Below are the code and all the weights of a small trained network. Each question names an input and a target symbol and asks about switching units off, where a switched-off unit gives its printed mean instead of its output.

import numpy as np


def w(rows, s, z=0):
    codes = np.array(rows[::2]) - 128.0
    scale = np.full(codes.shape[1], s)
    scale[-1] = z or s
    return codes * scale


def f(y):
    return y / 2 * (1 + np.tanh(0.7978845608 * (y + 0.044715 * y**3)))


def softmax(a):
    e = np.exp(a - a.max(-1, keepdims=True))
    return e / e.sum(-1, keepdims=True)


def log_softmax(a):
    a = a - a.max(-1, keepdims=True)
    return a - np.log(np.exp(a).sum(-1, keepdims=True))


def net(x, mask):
    ids = ['ΓΔΛΦΨβεζηθμτω'.index(c) for c in x.split()]
    T = len(ids)
    res = E[ids] + P[:T]
    u = 0
    for l in range(3):
        r = res
        for j in range(2):
            rows = slice(3 * j, 3 * j + 3)
            q, k, v = (r @ M[l][rows].T for M in (Q, K, V))
            z = softmax(np.where(np.tri(T) > 0, q @ k.T / 3**0.5, -1e9)) @ v
            o = O[l][rows]
            res = res + np.where(mask[u + j], z, o[:, -1]) @ o[:, :-1]
        u += 2
        y = f(res @ A[l][:, :-1].T + A[l][:, -1])
        res = res + np.where(mask[u : u + 4], y, B[l][:, -1]) @ B[l][:, :-1]
        u += 4
    return log_softmax(res[-1] @ U[:, :-1].T + U[:, -1])


Q, K, V, O, A, B = {}, {}, {}, {}, {}, {}
E = w([
[181,146,123,153,94],'Γ',
[181,149,121,156,93],'Δ',
[179,144,119,159,98],'Λ',
[172,147,119,156,92],'Φ',
[150,137,103,159,72],'Ψ',
[167,150,88,113,193],'β',
[106,103,167,140,152],'ε',
[126,109,145,175,53],'ζ',
[173,147,120,158,91],'η',
[156,143,112,156,82],'θ',
[167,149,117,154,89],'μ',
[149,164,74,130,87],'τ',
[127,26,107,3,103],'ω',
],0.0065)
P = w([
[254,192,223,122,62],'0',
[116,196,174,104,79],'1',
[121,164,144,110,105],'2',
[131,146,121,119,130],'3',
[137,131,114,119,140],'4',
[139,116,102,125,148],'5',
[143,107,95,124,153],'6',
[144,99,84,132,157],'7',
[143,91,79,134,166],'8',
[141,85,71,132,165],'9',
[144,76,66,136,169],'10',
[145,72,58,145,174],'11',
[145,67,50,142,170],'12',
[142,62,44,144,175],'13',
],0.0032)
Q[0] = w([
[66,4,185,16,212],'0.h1',
[135,90,116,210,26],'0.h1',
[146,203,178,140,135],'0.h1',
[117,90,180,126,156],'0.h2',
[73,162,207,129,65],'0.h2',
[121,133,139,131,123],'0.h2',
],0.022)
K[0] = w([
[120,85,197,3,177],'0.h1',
[111,72,87,154,45],'0.h1',
[130,147,159,161,136],'0.h1',
[103,116,184,135,148],'0.h2',
[120,139,125,227,161],'0.h2',
[126,131,126,150,131],'0.h2',
],0.027)
V[0] = w([
[69,52,164,211,77],'0.h1',
[170,166,98,63,158],'0.h1',
[136,81,53,4,107],'0.h1',
[132,254,150,231,73],'0.h2',
[128,213,157,201,167],'0.h2',
[107,172,165,195,245],'0.h2',
],0.0091)
O[0] = w([
[155,104,141,2,118,42],'0.h1',
[106,144,121,214,131,196],'0.h1',
[44,104,124,188,24,203],'0.h1',
[59,153,245,117,111,143],'0.h2',
[123,94,207,119,126,86],'0.h2',
[168,26,184,124,123,1],'0.h2',
],0.0086,0.00087)
A[0] = w([
[113,25,219,73,128,97],'0.n1',
[118,187,118,62,208,61],'0.n2',
[248,134,135,146,36,253],'0.n3',
[52,44,221,156,77,54],'0.n4',
],0.016,0.00066)
B[0] = w([
[130,85,109,222,94,239],'0.n1',
[128,223,114,124,172,171],'0.n2',
[139,242,150,60,125,225],'0.n3',
[142,244,99,79,187,253],'0.n4',
],0.011,0.002)
Q[1] = w([
[97,41,254,32,48],'1.h1',
[148,158,213,90,188],'1.h1',
[115,111,90,78,132],'1.h1',
[80,137,166,58,154],'1.h2',
[127,221,47,119,25],'1.h2',
[81,126,45,142,116],'1.h2',
],0.024)
K[1] = w([
[150,144,254,104,80],'1.h1',
[160,109,175,94,205],'1.h1',
[89,125,152,137,137],'1.h1',
[170,186,193,110,122],'1.h2',
[120,79,88,66,37],'1.h2',
[120,126,58,83,121],'1.h2',
],0.028)
V[1] = w([
[66,130,99,51,25],'1.h1',
[118,121,150,137,129],'1.h1',
[161,156,76,117,124],'1.h1',
[72,82,199,169,45],'1.h2',
[50,60,207,172,51],'1.h2',
[161,178,168,144,10],'1.h2',
],0.011)
O[1] = w([
[82,132,134,144,2,37],'1.h1',
[108,118,144,109,134,93],'1.h1',
[183,150,80,173,117,242],'1.h1',
[89,109,63,56,155,47],'1.h2',
[83,102,58,45,154,3],'1.h2',
[116,198,69,115,190,242],'1.h2',
],0.0098,0.004)
A[1] = w([
[165,79,106,67,100,52],'1.n1',
[125,35,149,142,129,41],'1.n2',
[123,6,155,165,177,176],'1.n3',
[112,127,158,114,192,252],'1.n4',
],0.021,0.0018)
B[1] = w([
[90,192,139,153,147,124],'1.n1',
[225,188,102,7,104,152],'1.n2',
[78,58,106,192,154,228],'1.n3',
[157,194,148,147,77,254],'1.n4',
],0.018,0.0077)
Q[2] = w([
[78,42,156,122,177],'2.h1',
[73,123,202,115,232],'2.h1',
[90,22,20,127,104],'2.h1',
[72,147,136,110,138],'2.h2',
[203,174,175,233,76],'2.h2',
[128,5,75,80,103],'2.h2',
],0.015)
K[2] = w([
[255,61,166,126,166],'2.h1',
[148,72,135,180,166],'2.h1',
[212,214,221,54,220],'2.h1',
[141,143,179,127,144],'2.h2',
[109,187,48,167,6],'2.h2',
[66,11,174,156,201],'2.h2',
],0.014)
V[2] = w([
[206,178,110,117,70],'2.h1',
[108,75,146,120,50],'2.h1',
[121,133,118,136,204],'2.h1',
[101,196,142,26,45],'2.h2',
[117,48,91,103,2],'2.h2',
[29,75,112,198,151],'2.h2',
],0.0074)
O[2] = w([
[185,1,127,61,122,235],'2.h1',
[131,168,184,152,189,77],'2.h1',
[101,161,80,124,95,106],'2.h1',
[95,133,239,155,205,178],'2.h2',
[217,110,232,208,114,15],'2.h2',
[240,67,132,120,64,10],'2.h2',
],0.0056,0.013)
A[2] = w([
[113,179,209,153,2,70],'2.n1',
[59,18,206,97,186,7],'2.n2',
[162,239,176,19,122,151],'2.n3',
[122,74,247,8,153,109],'2.n4',
],0.0099,0.0023)
B[2] = w([
[53,112,194,106,88,172],'2.n1',
[139,44,252,48,153,140],'2.n2',
[187,181,106,89,82,254],'2.n3',
[214,56,254,44,70,127],'2.n4',
],0.015,0.013)
U = w([
[127,115,132,139,123,10],'Γ',
[132,119,131,135,134,9],'Δ',
[136,177,107,47,140,207],'Λ',
[138,52,54,139,77,181],'Φ',
[129,116,130,136,130,1],'Ψ',
[210,137,167,225,196,138],'β',
[121,118,134,130,133,8],'ε',
[175,119,191,142,121,99],'ζ',
[1,153,63,170,184,218],'η',
[132,117,130,132,133,14],'θ',
[124,117,130,144,129,20],'μ',
[76,74,119,33,197,205],'τ',
[93,119,176,185,45,118],'ω',
],0.0038,0.0052)

Each question gives the input, a string of symbols that net reads in full, and the target symbol t.
The units are the heads (3 rows each of Q, K, V and O) and the neurons (one row each of A and B). Each row of codes is followed by its name. A weight is (code - 128) times the scale printed after its matrix; where a second scale follows, it is the last column's (O, A, B and U).
mask holds one flag per unit, layer by layer, with each layer's heads first. A switched-off unit (its flag False) gives its mean, the last column of its rows in O or B, instead of its output. The means were averaged over made-up inputs and are rounded, as every weight is.
A unit's drop is (log p(t) with every unit on - log p(t) with that unit switched off) / (log p(t) with every unit on - log p(t) with every unit switched off).
The circuit of an input: a set's keep is (log p(t) with only the set's units on - log p(t) with every unit switched off) / (log p(t) with every unit on - log p(t) with every unit switched off). Starting from the 12 units with the biggest drops (on a tie, the unit counted first), units are removed one at a time, each time the one whose removal leaves the highest keep (on an exact tie, the one counted first), for as long as the keep stays at least 0.8.
units of the circuit, in order: the units of the circuit, biggest drop first
most important unit: the unit with the biggest drop
k most important neurons: the k neurons with the biggest drops, biggest first
k most important neurons of layer l: the k neurons of layer l with the biggest drops, biggest first
heads that matter: for each layer, one digit per head in row order, 1 if its drop is at least 0.15 and else 0, layers parted by /
input ε ε β ε Λ, target Λ: 2 most important neurons of layer 1	[1.n3, 1.n4]
input Δ Ψ ε τ ε ε ε ε τ, target η: heads that matter	00 / 11 / 11
input Ψ Ψ ε ε ζ τ, target Λ: units of the circuit, in order	[1.n3, 2.n3, 1.h2, 0.h2]
input Φ β Ψ ζ Γ τ ε ε ω, target ω: heads that matter	11 / 10 / 01
input ε τ Φ ε Γ ω Γ η Λ Λ ε, target ω: units of the circuit, in order	[1.h1, 0.h1, 2.n1, 2.h2]
input ζ Ψ θ ε ε Λ ζ ε Ψ β τ β β, target τ: 3 most important neurons	[0.n1, 0.n4, 0.n2]
input τ β ε τ β, target η: 3 most important neurons	[0.n1, 1.n4, 0.n4]
input β β β τ ε Ψ, target Λ: heads that matter	11 / 10 / 00
input ε Δ β η, target Λ: units of the circuit, in order	[1.n3, 2.n3, 0.n3]
input Γ τ θ ε Δ Ψ ε μ ζ, target Λ: units of the circuit, in order	[0.n4, 1.n3, 0.h2, 2.n3]
input β ε Ψ β τ β τ τ τ, target Φ: 3 most important neurons	[0.n4, 0.n2, 1.n4]
input ω ε ω, target η: heads that matter	11 / 01 / 00
input τ ζ β ζ ε β ε ε β Γ, target Λ: units of the circuit, in order	[0.n3, 1.n3, 2.n3]
input β τ ε, target Λ: units of the circuit, in order	[0.n4, 0.h2, 1.n3, 2.n3]
input ε τ ε ω Γ β Ψ ω β ω β Λ θ, target β: most important unit	1.h1
input β ε ε ω Λ η τ τ θ ζ ε β μ, target β: units of the circuit, in order	[1.h1, 2.h2, 0.h1, 2.h1]
input τ β Γ β ε β ε β Ψ, target Λ: 3 most important neurons	[1.n3, 0.n3, 2.n3]
input ε θ ε ε β ε ω β ε Γ ε μ ε θ, target β: heads that matter	11 / 10 / 01
input Δ τ Δ ω ε ε ω ω Φ ε τ, target ω: units of the circuit, in order	[0.h2, 2.n1, 1.h2]
input θ β Λ β τ ε ε ζ τ β, target τ: 4 most important neurons	[0.n1, 0.n4, 1.n4, 0.n3]
input ε ε ε η ε ζ β ε Ψ β ε ε ζ, target η: 2 most important neurons	[1.n3, 0.n3]
input β Λ ε Ψ Ψ β, target η: 3 most important neurons	[0.n1, 0.n4, 0.n3]
input ε τ ε β Ψ τ, target η: heads that matter	00 / 10 / 11
input τ θ ε ε, target η: 4 most important neurons	[0.n1, 0.n3, 0.n4, 1.n4]
input ε μ β ε ω, target ω: units of the circuit, in order	[1.h1, 0.h1, 2.n1]
input ζ τ β β τ Λ ε τ ε τ Λ, target η: heads that matter	00 / 00 / 11
input ε ε τ ε Φ ε ε η β ε ε, target Φ: most important unit	1.n3
input ζ Γ τ ε ω ε ω ε Φ Ψ ω β, target β: heads that matter	01 / 10 / 01
input τ Φ τ ε ε Ψ β ε ε Ψ, target η: heads that matter	01 / 00 / 11
